Below is a small trained network, with its code and all its weights. Each question gives an input and a target symbol and asks what happens when units are switched off, that is, made to give their printed mean instead of their output.

import numpy as np


def w(rows, s, z=0):
    codes = np.array(rows[::2]) - 128.0
    scale = np.full(codes.shape[1], s)
    scale[-1] = z or s
    return codes * scale


def norm(h):
    return h / np.sqrt((h * h).mean(-1, keepdims=True) + 1e-5)


def f(y):
    return y / 2 * (1 + np.tanh(0.7978845608 * (y + 0.044715 * y**3)))


def softmax(a):
    e = np.exp(a - a.max(-1, keepdims=True))
    return e / e.sum(-1, keepdims=True)


def log_softmax(a):
    a = a - a.max(-1, keepdims=True)
    return a - np.log(np.exp(a).sum(-1, keepdims=True))


def net(x, mask):
    ids = ['ΔΘΛΠΣΦΩαβγζηξτψ'.index(c) for c in x.split()]
    T = len(ids)
    res = E[ids] + P[:T]
    u = 0
    for l in range(3):
        q, k, v = (norm(res) @ M[l].T for M in (Q, K, V))
        z = softmax(np.where(np.tri(T) > 0, q @ k.T / 4**0.5, -1e9)) @ v
        res = res + np.where(mask[u], z, O[l][:, -1]) @ O[l][:, :-1]
        u += 1
        y = f(norm(res) @ A[l][:, :-1].T + A[l][:, -1])
        res = res + np.where(mask[u : u + 4], y, B[l][:, -1]) @ B[l][:, :-1]
        u += 4
    return log_softmax(norm(res)[-1] @ U[:, :-1].T + U[:, -1])


Q, K, V, O, A, B = {}, {}, {}, {}, {}, {}
E = w([
[105,230,57,110,106,85],'Δ',
[141,191,106,152,140,122],'Θ',
[136,153,96,161,125,130],'Λ',
[217,155,173,221,212,132],'Π',
[157,156,85,155,134,141],'Σ',
[91,181,113,143,140,112],'Φ',
[201,196,105,147,108,137],'Ω',
[136,138,130,163,70,130],'α',
[133,181,176,144,76,36],'β',
[65,136,116,135,77,136],'γ',
[30,76,135,148,43,195],'ζ',
[68,45,174,58,54,190],'η',
[25,105,163,117,84,2],'ξ',
[106,107,115,121,121,142],'τ',
[138,134,164,63,111,165],'ψ',
],0.014)
P = w([
[2,177,181,178,209,241],'0',
[59,168,147,164,174,212],'1',
[104,149,115,155,139,185],'2',
[145,129,59,124,101,141],'3',
[149,129,40,111,86,117],'4',
[162,130,12,102,49,89],'5',
],0.0055)
Q[0] = w([
[72,150,131,147,101,182],'0.h1',
[86,145,40,24,61,24],'0.h1',
[119,167,96,218,122,2],'0.h1',
[138,40,185,130,227,54],'0.h1',
],0.0068)
K[0] = w([
[129,122,156,80,112,154],'0.h1',
[159,130,68,104,93,103],'0.h1',
[190,81,164,157,87,95],'0.h1',
[116,126,138,254,223,144],'0.h1',
],0.0097)
V[0] = w([
[105,59,44,134,155,192],'0.h1',
[3,77,179,149,132,85],'0.h1',
[116,127,110,135,27,130],'0.h1',
[78,114,39,245,179,73],'0.h1',
],0.0048)
O[0] = w([
[20,114,143,69,142,154,148],'0.h1',
[203,115,169,5,122,45,151],'0.h1',
[118,167,248,124,179,169,248],'0.h1',
[152,170,100,2,26,149,174],'0.h1',
],0.0049,0.0016)
A[0] = w([
[29,72,97,114,103,85,126],'0.n1',
[181,159,2,163,104,105,110],'0.n2',
[125,90,199,83,163,217,183],'0.n3',
[213,135,116,192,175,195,255],'0.n4',
],0.0053,0.0032)
B[0] = w([
[121,93,100,207,138,47,150],'0.n1',
[35,188,137,106,129,136,221],'0.n2',
[79,151,1,125,111,103,181],'0.n3',
[47,99,163,134,143,70,253],'0.n4',
],0.0067,0.0037)
Q[1] = w([
[227,65,245,126,161,130],'1.h1',
[141,12,254,120,197,95],'1.h1',
[30,185,128,127,73,185],'1.h1',
[163,4,131,110,186,139],'1.h1',
],0.0078)
K[1] = w([
[65,135,210,90,157,168],'1.h1',
[77,114,224,60,234,253],'1.h1',
[75,43,40,122,49,97],'1.h1',
[142,167,193,79,224,136],'1.h1',
],0.0064)
V[1] = w([
[253,187,233,161,157,115],'1.h1',
[136,120,62,46,220,70],'1.h1',
[94,149,134,85,225,203],'1.h1',
[170,137,104,190,169,90],'1.h1',
],0.0055)
O[1] = w([
[2,172,149,164,96,109,2],'1.h1',
[187,144,54,179,58,68,93],'1.h1',
[107,140,29,124,94,149,156],'1.h1',
[214,153,142,164,75,171,85],'1.h1',
],0.0074,0.007)
A[1] = w([
[131,88,164,196,204,102,131],'1.n1',
[89,137,79,94,110,119,116],'1.n2',
[132,93,130,92,172,160,254],'1.n3',
[126,149,145,254,171,139,122],'1.n4',
],0.0098,0.0023)
B[1] = w([
[121,146,96,181,198,65,178],'1.n1',
[155,251,128,123,155,84,231],'1.n2',
[179,122,125,129,148,107,252],'1.n3',
[181,67,143,198,89,156,202],'1.n4',
],0.011,0.0042)
Q[2] = w([
[224,150,55,28,105,136],'2.h1',
[161,57,104,77,243,129],'2.h1',
[204,97,149,25,255,217],'2.h1',
[48,162,63,215,93,149],'2.h1',
],0.0051)
K[2] = w([
[147,145,138,141,77,51],'2.h1',
[158,60,185,72,58,132],'2.h1',
[56,28,71,98,99,80],'2.h1',
[107,255,119,172,182,203],'2.h1',
],0.0065)
V[2] = w([
[199,167,158,166,197,66],'2.h1',
[190,115,140,130,207,167],'2.h1',
[30,8,2,81,69,161],'2.h1',
[135,115,177,132,106,186],'2.h1',
],0.0059)
O[2] = w([
[207,200,222,170,146,138,238],'2.h1',
[111,191,148,185,158,255,221],'2.h1',
[72,107,92,68,90,62,6],'2.h1',
[186,130,36,24,23,111,31],'2.h1',
],0.0056,0.0026)
A[2] = w([
[149,178,170,189,66,154,141],'2.n1',
[81,189,122,115,236,131,252],'2.n2',
[111,105,100,131,73,159,75],'2.n3',
[66,129,87,164,83,1,32],'2.n4',
],0.0086,0.0022)
B[2] = w([
[113,96,97,72,88,100,161],'2.n1',
[106,73,145,129,103,125,254],'2.n2',
[151,151,158,61,139,100,116],'2.n3',
[91,95,120,130,253,125,127],'2.n4',
],0.011,0.0097)
U = w([
[115,255,89,139,134,74,200],'Δ',
[103,144,108,140,99,139,90],'Θ',
[124,137,77,155,35,180,171],'Λ',
[157,108,106,252,131,130,198],'Π',
[122,141,114,138,117,127,53],'Σ',
[234,151,51,114,119,122,101],'Φ',
[120,149,106,142,141,152,55],'Ω',
[194,155,207,114,186,173,55],'α',
[164,132,198,122,68,44,230],'β',
[138,139,114,132,141,146,53],'γ',
[58,105,190,121,129,204,172],'ζ',
[102,82,74,49,96,112,251],'η',
[76,107,115,140,195,29,124],'ξ',
[77,126,151,158,83,103,143],'τ',
[67,164,37,157,186,213,29],'ψ',
],0.0097,0.0027)

Each question gives the input, a string of symbols that net reads in full, and the target symbol t.
The units are the heads (4 rows each of Q, K, V and O) and the neurons (one row each of A and B). Each row of codes is followed by its name. A weight is (code - 128) times the scale printed after its matrix; where a second scale follows, it is the last column's (O, A, B and U).
mask holds one flag per unit, layer by layer, with each layer's heads first. A switched-off unit (its flag False) gives its mean, the last column of its rows in O or B, instead of its output. The means were averaged over made-up inputs and are rounded, as every weight is.
A unit's drop is (log p(t) with every unit on - log p(t) with that unit switched off) / (log p(t) with every unit on - log p(t) with every unit switched off).
The circuit of an input: a set's keep is (log p(t) with only the set's units on - log p(t) with every unit switched off) / (log p(t) with every unit on - log p(t) with every unit switched off). Starting from the 12 units with the biggest drops (on a tie, the unit counted first), units are removed one at a time, each time the one whose removal leaves the highest keep (on an exact tie, the one counted first), for as long as the keep stays at least 0.8.
circuit, biggest first: the units of the circuit, biggest drop first
unit that matters most: the unit with the biggest drop
k most important neurons: the k neurons with the biggest drops, biggest first
top k neurons in layer l: the k neurons of layer l with the biggest drops, biggest first
input Φ Σ η, target η: circuit, biggest first -> 2.h1
input α Φ γ Φ Ω, target α: top 2 neurons in layer 0 -> 0.n2; 0.n1
input η Σ Φ ψ Φ, target Π: circuit, biggest first -> 0.h1; 1.n4
input ψ Φ τ, target Π: circuit, biggest first -> 0.h1; 0.n1; 1.h1
input α ζ Θ Σ, target η: circuit, biggest first -> 0.n3; 2.h1; 1.h1; 0.n2
input Φ Π Π ζ, target η: circuit, biggest first -> 2.h1; 1.h1
input Σ Φ τ Φ Φ, target Φ: 2 most important neurons -> 0.n3; 0.n1
input ζ Π γ Θ, target α: 2 most important neurons -> 1.n3; 2.n1
input Φ Σ ψ, target Φ: circuit, biggest first -> 0.n3; 1.h1; 0.n2
input α Φ η Σ, target ξ: circuit, biggest first -> 0.h1; 0.n4
input ξ Φ α τ Σ Φ, target Φ: circuit, biggest first -> 1.h1; 0.n4
input γ Φ α, target α: circuit, biggest first -> 1.h1; 1.n3
input Σ Σ ξ Σ Φ, target β: 2 most important neurons -> 0.n1; 0.n2
input Φ Π Λ, target Δ: circuit, biggest first -> 1.n2; 0.h1
input Φ ψ Ω, target Π: circuit, biggest first -> 0.h1; 1.n4
input Ω Σ Φ η Θ Σ, target ξ: unit that matters most -> 0.n2
input Σ Π Φ, target Δ: circuit, biggest first -> 0.h1; 1.n2
input Σ Φ Φ Λ Φ Ω, target Λ: circuit, biggest first -> 0.h1; 2.n1; 1.n3
input Θ Φ τ Σ α ψ, target Φ: 2 most important neurons -> 0.n3; 1.n1
input ζ Σ Θ, target η: unit that matters most -> 2.h1
input Π Σ Φ Φ α τ, target Φ: 2 most important neurons -> 0.n1; 2.n2
input Σ Ω β Φ Λ α, target ζ: circuit, biggest first -> 1.h1; 0.n2; 0.h1
input Φ α Θ Φ ξ Σ, target β: top 3 neurons in layer 0 -> 0.n2; 0.n1; 0.n3
input Λ Φ Θ, target Δ: 2 most important neurons -> 1.n2; 1.n4
input Φ Φ η Ω, target ξ: 3 most important neurons -> 0.n3; 0.n4; 0.n2
input τ ψ Σ Φ Φ Λ, target Δ: 3 most important neurons -> 0.n2; 1.n2; 1.n4
input γ Σ Σ, target α: 3 most important neurons -> 0.n3; 0.n1; 1.n3
input ψ ψ Ω γ β Φ, target α: unit that matters most -> 0.n1
